Here is a tiny trained network, its code and every weight. The questions are about switching its units off for an input and a target symbol, where a switched-off unit gives its printed mean instead of its output.

import numpy as np


def w(rows, s, z=0):
    codes = np.array(rows[::2]) - 128.0
    scale = np.full(codes.shape[1], s)
    scale[-1] = z or s
    return codes * scale


def f(y):
    return y / 2 * (1 + np.tanh(0.7978845608 * (y + 0.044715 * y**3)))


def softmax(a):
    e = np.exp(a - a.max(-1, keepdims=True))
    return e / e.sum(-1, keepdims=True)


def log_softmax(a):
    a = a - a.max(-1, keepdims=True)
    return a - np.log(np.exp(a).sum(-1, keepdims=True))


def net(x, mask):
    ids = ['βζθλστφ'.index(c) for c in x.split()]
    T = len(ids)
    res = E[ids] + P[:T]
    r = res
    for j in range(3):
        rows = slice(3 * j, 3 * j + 3)
        q, k, v = (r @ M[0][rows].T for M in (Q, K, V))
        z = softmax(np.where(np.tri(T) > 0, q @ k.T / 3**0.5, -1e9)) @ v
        o = O[0][rows]
        res = res + np.where(mask[j], z, o[:, -1]) @ o[:, :-1]
    y = f(res @ A[0][:, :-1].T + A[0][:, -1])
    res = res + np.where(mask[3:11], y, B[0][:, -1]) @ B[0][:, :-1]
    return log_softmax(res[-1] @ U[:, :-1].T + U[:, -1])


Q, K, V, O, A, B = {}, {}, {}, {}, {}, {}
E = w([
[228,148,129],'β',
[47,6,164],'ζ',
[136,183,121],'θ',
[116,170,73],'λ',
[27,235,144],'σ',
[203,213,166],'τ',
[81,187,33],'φ',
],0.015)
P = w([
[254,108,125],'0',
[67,155,161],'1',
[126,172,135],'2',
[50,73,164],'3',
[139,181,124],'4',
[72,65,174],'5',
],0.01)
Q[0] = w([
[55,141,97],'h0',
[173,254,92],'h0',
[156,179,111],'h0',
[73,90,151],'h1',
[80,141,203],'h1',
[109,77,124],'h1',
[69,77,184],'h2',
[130,112,46],'h2',
[53,113,156],'h2',
],0.011)
K[0] = w([
[122,3,156],'h0',
[252,86,44],'h0',
[149,115,70],'h0',
[92,186,134],'h1',
[106,142,77],'h1',
[78,148,145],'h1',
[100,181,177],'h2',
[113,69,191],'h2',
[109,167,101],'h2',
],0.014)
V[0] = w([
[198,161,168],'h0',
[215,83,61],'h0',
[131,55,253],'h0',
[140,177,253],'h1',
[98,134,218],'h1',
[176,211,131],'h1',
[159,107,53],'h2',
[68,75,95],'h2',
[127,158,22],'h2',
],0.011)
O[0] = w([
[133,152,191,232],'h0',
[143,72,172,218],'h0',
[237,160,147,106],'h0',
[107,254,171,182],'h1',
[228,189,185,105],'h1',
[21,181,129,253],'h1',
[110,61,115,127],'h2',
[191,77,46,29],'h2',
[39,91,80,165],'h2',
],0.0097,0.0056)
A[0] = w([
[152,167,192,46],'n0',
[3,85,95,106],'n1',
[191,3,156,151],'n2',
[235,231,39,140],'n3',
[175,65,15,112],'n4',
[176,36,228,75],'n5',
[82,133,136,120],'n6',
[127,66,51,3],'n7',
],0.0081,0.0064)
B[0] = w([
[117,178,105,174],'n0',
[189,99,148,247],'n1',
[120,175,73,152],'n2',
[123,49,134,173],'n3',
[72,104,176,151],'n4',
[170,85,186,147],'n5',
[184,112,53,189],'n6',
[254,143,170,137],'n7',
],0.0098,0.011)
U = w([
[64,145,123,64],'β',
[253,193,63,56],'ζ',
[168,221,11,228],'θ',
[56,81,72,165],'λ',
[182,250,30,177],'σ',
[107,153,190,126],'τ',
[27,86,32,252],'φ',
],0.0063,0.0039)

Each question gives the input, a string of symbols that net reads in full, and the target symbol t.
The units are the heads (3 rows each of Q, K, V and O) and the neurons (one row each of A and B). Each row of codes is followed by its name. A weight is (code - 128) times the scale printed after its matrix; where a second scale follows, it is the last column's (O, A, B and U).
mask holds one flag per unit, heads first, then neurons. A switched-off unit (its flag False) gives its mean, the last column of its rows in O or B, instead of its output. The means were averaged over made-up inputs and are rounded, as every weight is.
A unit's drop is (log p(t) with every unit on - log p(t) with that unit switched off) / (log p(t) with every unit on - log p(t) with every unit switched off).
The circuit of an input: a set's keep is (log p(t) with only the set's units on - log p(t) with every unit switched off) / (log p(t) with every unit on - log p(t) with every unit switched off). Starting from all 11 units, units are removed one at a time, each time the one whose removal leaves the highest keep (on an exact tie, the one counted first), for as long as the keep stays at least 0.8.
circuit, biggest first: the units of the circuit, biggest drop first
unit that matters most: the unit with the biggest drop
top k neurons: the k neurons with the biggest drops, biggest first
drop of u: that unit's drop, to one decimal
input φ φ β, target λ: circuit, biggest first => (h0; h2)
input τ β σ, target σ: top 3 neurons => (n0; n6; n3)
input φ φ σ, target λ: unit that matters most => n1
input λ β θ, target φ: circuit, biggest first => (h0; h1)
input λ ζ λ λ σ, target φ: circuit, biggest first => (h0; h1)
input θ τ σ θ σ β, target σ: circuit, biggest first => (h1; h0)
input φ φ λ, target λ: top 2 neurons => (n1; n7)
input β φ ζ β β, target τ: circuit, biggest first => (h0; n6)
input β β β σ, target σ: circuit, biggest first => (h1; h2)
input ζ λ τ τ θ, target ζ: top 2 neurons => (n3; n4)
input ζ ζ σ ζ β, target ζ: top 2 neurons => (n5; n2)
input β ζ σ β λ, target τ: top 2 neurons => (n6; n2)
input φ θ θ, target λ: drop of h0 => 0.2
input β λ τ, target τ: circuit, biggest first => (h0)
input λ θ λ λ τ, target φ: drop of h0 => 0.2
input ζ ζ ζ τ β, target ζ: drop of h1 => 0.8
